Below is a small trained network, with its code and all its weights. Each question gives an input and a target symbol and asks what happens when units are switched off, that is, made to give their printed mean instead of their output.

import numpy as np


def w(rows, s, z=0):
    codes = np.array(rows[::2]) - 128.0
    scale = np.full(codes.shape[1], s)
    scale[-1] = z or s
    return codes * scale


def norm(h):
    return h / np.sqrt((h * h).mean(-1, keepdims=True) + 1e-5)


def f(y):
    return np.maximum(y, 0)


def softmax(a):
    e = np.exp(a - a.max(-1, keepdims=True))
    return e / e.sum(-1, keepdims=True)


def log_softmax(a):
    a = a - a.max(-1, keepdims=True)
    return a - np.log(np.exp(a).sum(-1, keepdims=True))


def net(x, mask):
    ids = ['ΛΞΩβγδζημπστψ'.index(c) for c in x.split()]
    T = len(ids)
    res = E[ids] + P[:T]
    r = norm(res)
    for j in range(2):
        rows = slice(2 * j, 2 * j + 2)
        q, k, v = (r @ M[0][rows].T for M in (Q, K, V))
        z = softmax(np.where(np.tri(T) > 0, q @ k.T / 2**0.5, -1e9)) @ v
        o = O[0][rows]
        res = res + np.where(mask[j], z, o[:, -1]) @ o[:, :-1]
    y = f(norm(res) @ A[0][:, :-1].T + A[0][:, -1])
    res = res + np.where(mask[2:18], y, B[0][:, -1]) @ B[0][:, :-1]
    return log_softmax(norm(res)[-1] @ U[:, :-1].T + U[:, -1])


Q, K, V, O, A, B = {}, {}, {}, {}, {}, {}
E = w([
[143,127,53,97],'Λ',
[135,89,123,144],'Ξ',
[182,128,81,94],'Ω',
[91,105,127,132],'β',
[205,143,89,134],'γ',
[153,214,25,33],'δ',
[68,52,36,35],'ζ',
[77,160,93,209],'η',
[148,46,177,147],'μ',
[136,144,119,230],'π',
[155,176,112,148],'σ',
[198,11,190,110],'τ',
[116,96,110,254],'ψ',
],0.011)
P = w([
[118,106,16,204],'0',
[158,158,137,135],'1',
[96,181,222,95],'2',
[119,79,31,234],'3',
[141,162,155,132],'4',
[87,201,255,71],'5',
[111,80,53,237],'6',
[114,160,159,126],'7',
],0.0071)
Q[0] = w([
[120,125,226,190],'h0',
[134,2,51,179],'h0',
[172,71,166,205],'h1',
[143,42,24,169],'h1',
],0.0055)
K[0] = w([
[77,153,147,188],'h0',
[190,75,138,146],'h0',
[159,124,147,117],'h1',
[164,193,157,255],'h1',
],0.0097)
V[0] = w([
[55,110,104,180],'h0',
[53,128,211,146],'h0',
[189,7,93,100],'h1',
[16,46,4,127],'h1',
],0.0046)
O[0] = w([
[74,153,132,253,173],'h0',
[238,74,70,134,67],'h0',
[148,94,177,154,145],'h1',
[83,134,252,55,252],'h1',
],0.0056,0.0035)
A[0] = w([
[253,132,131,76,21],'n0',
[120,108,231,148,81],'n1',
[202,246,101,34,170],'n2',
[228,129,122,94,1],'n3',
[88,145,86,130,95],'n4',
[130,95,31,69,133],'n5',
[185,134,158,2,127],'n6',
[101,136,128,197,198],'n7',
[119,237,136,95,125],'n8',
[124,102,206,55,152],'n9',
[176,214,50,156,96],'n10',
[83,93,132,139,196],'n11',
[202,252,171,121,173],'n12',
[84,40,80,43,105],'n13',
[32,56,83,38,166],'n14',
[119,20,105,181,128],'n15',
],0.0074,0.0036)
B[0] = w([
[54,146,34,120,139],'n0',
[73,125,48,87,168],'n1',
[172,78,163,159,197],'n2',
[159,168,10,134,133],'n3',
[68,79,126,156,157],'n4',
[41,176,181,176,194],'n5',
[11,254,104,115,192],'n6',
[137,172,120,45,214],'n7',
[202,42,152,186,182],'n8',
[66,67,82,186,200],'n9',
[133,82,166,91,178],'n10',
[137,125,72,76,201],'n11',
[168,112,107,76,202],'n12',
[186,101,159,167,211],'n13',
[192,157,161,147,255],'n14',
[145,44,141,88,189],'n15',
],0.0061,0.0059)
U = w([
[141,125,248,210,56],'Λ',
[137,83,123,55,50],'Ξ',
[119,157,25,100,112],'Ω',
[69,127,95,109,41],'β',
[186,121,106,66,52],'γ',
[144,170,167,33,202],'δ',
[49,152,233,63,185],'ζ',
[74,212,147,171,2],'η',
[114,30,191,138,101],'μ',
[165,210,161,151,238],'π',
[188,87,192,121,255],'σ',
[122,82,139,169,111],'τ',
[109,119,108,226,123],'ψ',
],0.012,0.0036)

Each question gives the input, a string of symbols that net reads in full, and the target symbol t.
The units are the heads (2 rows each of Q, K, V and O) and the neurons (one row each of A and B). Each row of codes is followed by its name. A weight is (code - 128) times the scale printed after its matrix; where a second scale follows, it is the last column's (O, A, B and U).
mask holds one flag per unit, heads first, then neurons. A switched-off unit (its flag False) gives its mean, the last column of its rows in O or B, instead of its output. The means were averaged over made-up inputs and are rounded, as every weight is.
A unit's drop is (log p(t) with every unit on - log p(t) with that unit switched off) / (log p(t) with every unit on - log p(t) with every unit switched off).
The circuit of an input: a set's keep is (log p(t) with only the set's units on - log p(t) with every unit switched off) / (log p(t) with every unit on - log p(t) with every unit switched off). Starting from the 12 units with the biggest drops (on a tie, the unit counted first), units are removed one at a time, each time the one whose removal leaves the highest keep (on an exact tie, the one counted first), for as long as the keep stays at least 0.8.
circuit, biggest first: the units of the circuit, biggest drop first
unit that matters most: the unit with the biggest drop
top k neurons: the k neurons with the biggest drops, biggest first
which heads matter: for each layer, one digit per head in row order, 1 if its drop is at least 0.15 and else 0, layers parted by /
drop when u is switched off: that unit's drop, to one decimal
input Ξ Ξ Ω, target Ω: which heads matter -> 01
input η π Ω, target Ω: circuit, biggest first -> n0, h1
input τ τ π, target π: unit that matters most -> n7
input Ω Ω μ ψ ζ, target ζ: which heads matter -> 00
input π β τ ζ ζ ζ Ω, target μ: top 2 neurons -> n5, n15
input π Ω ζ Ω π ζ ζ σ, target σ: circuit, biggest first -> n8, n12
input μ ζ π μ σ π, target ζ: circuit, biggest first -> h1, n1, n14
input π ζ σ ζ ζ, target ζ: circuit, biggest first -> n5, n14
input π Ω π, target π: which heads matter -> 01
input ζ γ σ ζ Λ ψ, target ζ: which heads matter -> 00
input σ ζ ζ ζ, target μ: which heads matter -> 00
input π ζ ζ ζ δ ζ Ω, target μ: which heads matter -> 00
input σ ζ η η π δ δ, target ψ: which heads matter -> 01
input η μ ψ, target ψ: which heads matter -> 11
input Ω β σ σ ζ η σ, target Ω: which heads matter -> 00
input ζ ζ γ, target ζ: unit that matters most -> h1
input Ξ ζ ψ, target ζ: which heads matter -> 01
input η ζ π η σ, target σ: top 3 neurons -> n8, n12, n2
input Λ σ Λ, target Λ: top 3 neurons -> n2, n8, n7
input γ β Λ, target Λ: top neuron -> n2
input ζ η π, target ζ: top 2 neurons -> n1, n14
input μ π η σ, target Ω: drop when n1 is switched off -> -0.1
input ζ ζ δ ζ, target μ: drop when n13 is switched off -> 0.4
